W: [ 0.11 -1.46  0.30 -1.37 -0.85 -0.89  0.70 -0.50]
G: [ 0.17 -0.17 -0.15  2.87 -0.83 -0.03 -1.09 -0.80]
M: [ 0.06  0.97  0.31  0.92 -0.10 -0.06  2.64 -0.43]
T: [ 0.14 -2.17  0.10 -0.33 -0.03  2.21  4.17 -0.15]
L: [ 0.05  2.27 -0.02 -0.73  1.57 -3.13  1.27  2.38]
D: [ 0.20  1.71 -0.20 -0.58 -0.38 -1.49 -1.77 -1.31]
E: [ 0.17  0.07 -0.15 -0.15  0.97 -0.15 -1.09 -0.80]
J: [-0.10 -0.79  0.44  0.93 -0.80  0.44  8.23 -0.28]
H: [-0.17  2.24 -0.87 -1.83  0.68 -0.87 -1.48  0.61]
R: [ 0.17 -0.17 -0.15  2.87  0.97 -0.03  3.86 -0.87]
dup J:  -> [0.44]
dup E:  -> [-0.15]
dup H:  -> [-0.87]
where: [-3.13] -> L, 6
perm: [-0.17  0.68  2.24 -1.48  0.61 -0.87 -0.87 -1.83] -> H
where: [0.06] -> M, 1

N: [ 4.64  3.06 -2.66  2.44  2.44  1.50 -4.35 -4.46  1.77]
U: [ 4.64  1.49 -4.46 -4.35  2.44  3.06 -2.66  1.77  2.44]
C: [-2.15  3.22  6.00  3.45  3.45 -0.76 -4.55 -1.00 -0.83]
perm: [ 1.77 -4.46 -4.35  1.50  2.44  2.44 -2.66  3.06  4.64] -> N
perm: [-4.46  1.77  4.64  3.06 -2.66  2.44  2.44  1.50 -4.35] -> N

Z: [-1.64  2.03  1.62  0.94  0.39 -0.01 -3.65  4.34  1.65 -2.02 -0.58 -0.78
 -0.01  1.19  1.19  1.57  2.14  0.05 -1.48 -0.35 -0.30  5.33  2.42 -1.17
 -1.17  2.22 -3.82 -2.98 -1.31]
X: [-1.29  2.05 -1.45  0.58 -0.07  2.47  0.56  4.72 -0.71 -1.58  3.00  1.44
 -0.07  3.21  1.81  3.44  2.53 -3.09 -0.36  0.97  0.12  2.97  1.95  1.69
 -0.87 -0.10 -0.41  2.74 -1.95]
Y: [ 0.79  1.32  2.03  0.05  0.23  0.49 -0.67 -0.94  1.04  1.66 -5.42 -0.29
 -2.04 -3.45  0.11  0.45  1.88 -0.17  0.47 -2.10  0.72 -1.03 -3.81 -3.38
  0.83 -1.18 -0.48  1.34  0.82]
K: [-0.22  1.65  0.75  2.71  1.06  1.06  4.18  0.67 -1.13  0.25  2.16  2.30
  1.64 -1.42 -2.22  5.29 -1.18  3.08  2.64 -3.69  0.94 -1.71 -2.39  0.19
  0.87 -0.20  1.28  2.96  0.21]
P: [-4.27  0.12  1.71  0.84  0.87 -0.93 -3.80  1.64  0.14 -3.86 -2.61 -1.10
 -0.13 -0.55 -0.37 -1.52  0.63 -1.27 -1.44  0.59 -0.04  1.34  1.22 -2.04
 -3.37  1.63 -5.04 -7.27 -1.75]
Q: [ 4.18 -2.39 -0.20  0.67 -1.42 -3.69  1.06  1.06  0.75  2.96  2.16  0.25
  0.19 -2.22 -1.13  1.28  1.64  2.64  0.87 -1.18  0.21  3.08  0.94 -0.22
  2.30 -1.71  2.70  5.29  1.65]
A: [-2.04  1.32  1.88  0.49  0.82  1.66 -3.45 -1.03  0.79 -2.10 -3.82 -0.94
  0.23  0.83  1.04 -0.67 -0.17  1.34  0.11 -0.29  0.05  0.72  0.45 -0.48
 -1.18  2.03 -3.38 -5.42  0.47]
F: [-1.93  0.25 -0.90 -0.34  0.55  1.53 -2.46 -2.29 -0.06 -2.28 -2.65 -1.86
 -0.33  0.96  0.16  1.32  0.45 -1.35 -1.01 -1.20 -0.39  1.01  0.73 -0.41
 -2.05 -1.14 -2.35 -2.43 -1.38]
perm: [-5.42 -3.82 -3.45 -3.38 -2.10 -2.04 -1.18 -1.03 -0.94 -0.67 -0.48 -0.29
 -0.17  0.05  0.11  0.23  0.45  0.47  0.49  0.72  0.79  0.82  0.83  1.04
  1.32  1.34  1.66  1.88  2.03] -> A
dup K:  -> [1.06]
perm: [ 0.19 -2.22 -1.13  1.28  1.64  2.64  0.87 -1.18  0.21  3.08  0.94 -0.22
  2.30 -1.71  2.70  5.29  1.65  4.18 -2.39 -0.20  0.67 -1.42 -3.69  1.06
  1.06  0.75  2.96  2.16  0.25] -> Q
where: [-1.64] -> Z, 1
perm: [ 0.47 -2.04  1.32  1.88  0.49  0.82  1.66 -3.45 -1.03  0.79 -2.10 -3.82
 -0.94  0.23  0.83  1.04 -0.67 -0.17  1.34  0.11 -0.29  0.05  0.72  0.45
 -0.48 -1.18  2.03 -3.38 -5.42] -> A
dup Q:  -> [1.06]
where: [0.84] -> P, 4

bara: [ 3.56  2.51  2.21  4.19  2.57  1.65  0.35  3.91 -2.34 -1.07  3.05  1.24
  1.37  2.70]
Lebad: [ 4.42  3.40  2.12 -2.18  0.31 -0.02  0.06  0.20 -2.57 -0.20  4.66 -0.24
 -0.58 -3.10]
sogi: [ 1.25  1.47  1.79 -2.24  3.35  4.49  2.07  5.15 -1.52 -0.73  1.24  1.97
  2.10 -2.44]
mono: [-1.65 -3.55 -2.57  3.90 -2.08 -1.24 -0.50 -0.49  0.78  1.74 -2.61 -1.74
  0.78  3.97]
sata: [ 0.58  1.53 -1.14 -1.40 -1.33  1.70 -0.67  2.56 -3.06 -3.54  0.75 -0.72
 -4.50  0.03]
pefep: [ 2.69  1.81  1.64  3.46 -1.59 -1.60  1.04 -0.91 -2.18  3.08  1.75 -0.57
  3.79  2.32]
nonu: [-2.38 -4.34 -1.97  1.01 -0.48  1.32  1.60  1.12  1.27  3.74 -2.79 -0.21
  1.61 -0.12]
rep: [ 1.30 -1.94  0.98  0.38  3.71  0.77  0.81 -0.76  2.38  0.62  0.18  0.99
 -1.19 -0.70]
tak: [ 1.33  1.47  1.79 -2.24  3.35  4.49  2.07  5.15 -1.52 -0.73  4.71  1.00
 -2.92  1.54]
Vivu: [-2.38 -4.34 -1.97  1.01 -0.48  1.32  1.60  1.12  1.27  3.74 -3.65 -0.21
  1.61 -0.12]
where: [0.31] -> Lebad, 5
where: [0.99] -> rep, 12
dup mono:  -> [0.78]

Lipuv: [ 0.54 -6.28  0.76 -0.03 -2.41 -0.44 -1.88 -5.78  5.88 -0.69]
funik: [ 0.10  0.08  0.31 -0.04  0.59 -0.33  0.01  0.13 -0.17  0.35]
Zunan: [ 0.69  0.21  1.56 -0.08  1.99 -1.67  0.02  0.28  0.55  1.36]
Kelu: [ 0.12  0.07  0.30 -0.03  0.56 -0.34  0.00  0.13  0.35  0.34]
foro: [ 0.08  0.06  0.20  0.00  0.41 -0.24 -0.02  0.13 -0.14  0.24]
Bina: [ 0.12  0.07  0.30 -0.03  0.56 -0.34  0.00  0.13 -0.17  0.34]
babam: [ 0.00 -0.02 -0.05  0.01 -0.19  0.08  0.00 -0.04  0.11 -0.10]
nak: [ 0.00 -0.04 -0.19  0.11  0.01 -0.06  0.00 -0.10  0.08 -0.02]
perm: [-0.33 -0.17 -0.04  0.01  0.08  0.10  0.13  0.31  0.35  0.59] -> funik
[ 0.00 -0.04 -0.19  0.11  0.01 -0.06  0.00 -0.10  0.08 -0.02] -> nak
where: [-0.05] -> babam, 3
perm: [-0.19  0.08  0.01 -0.05 -0.04 -0.10  0.00  0.11 -0.02  0.00] -> babam
perm: [-0.10  0.00 -0.02 -0.05  0.01 -0.19  0.08  0.00 -0.04  0.11] -> babam
where: [1.36] -> Zunan, 10
where: [-6.28] -> Lipuv, 2

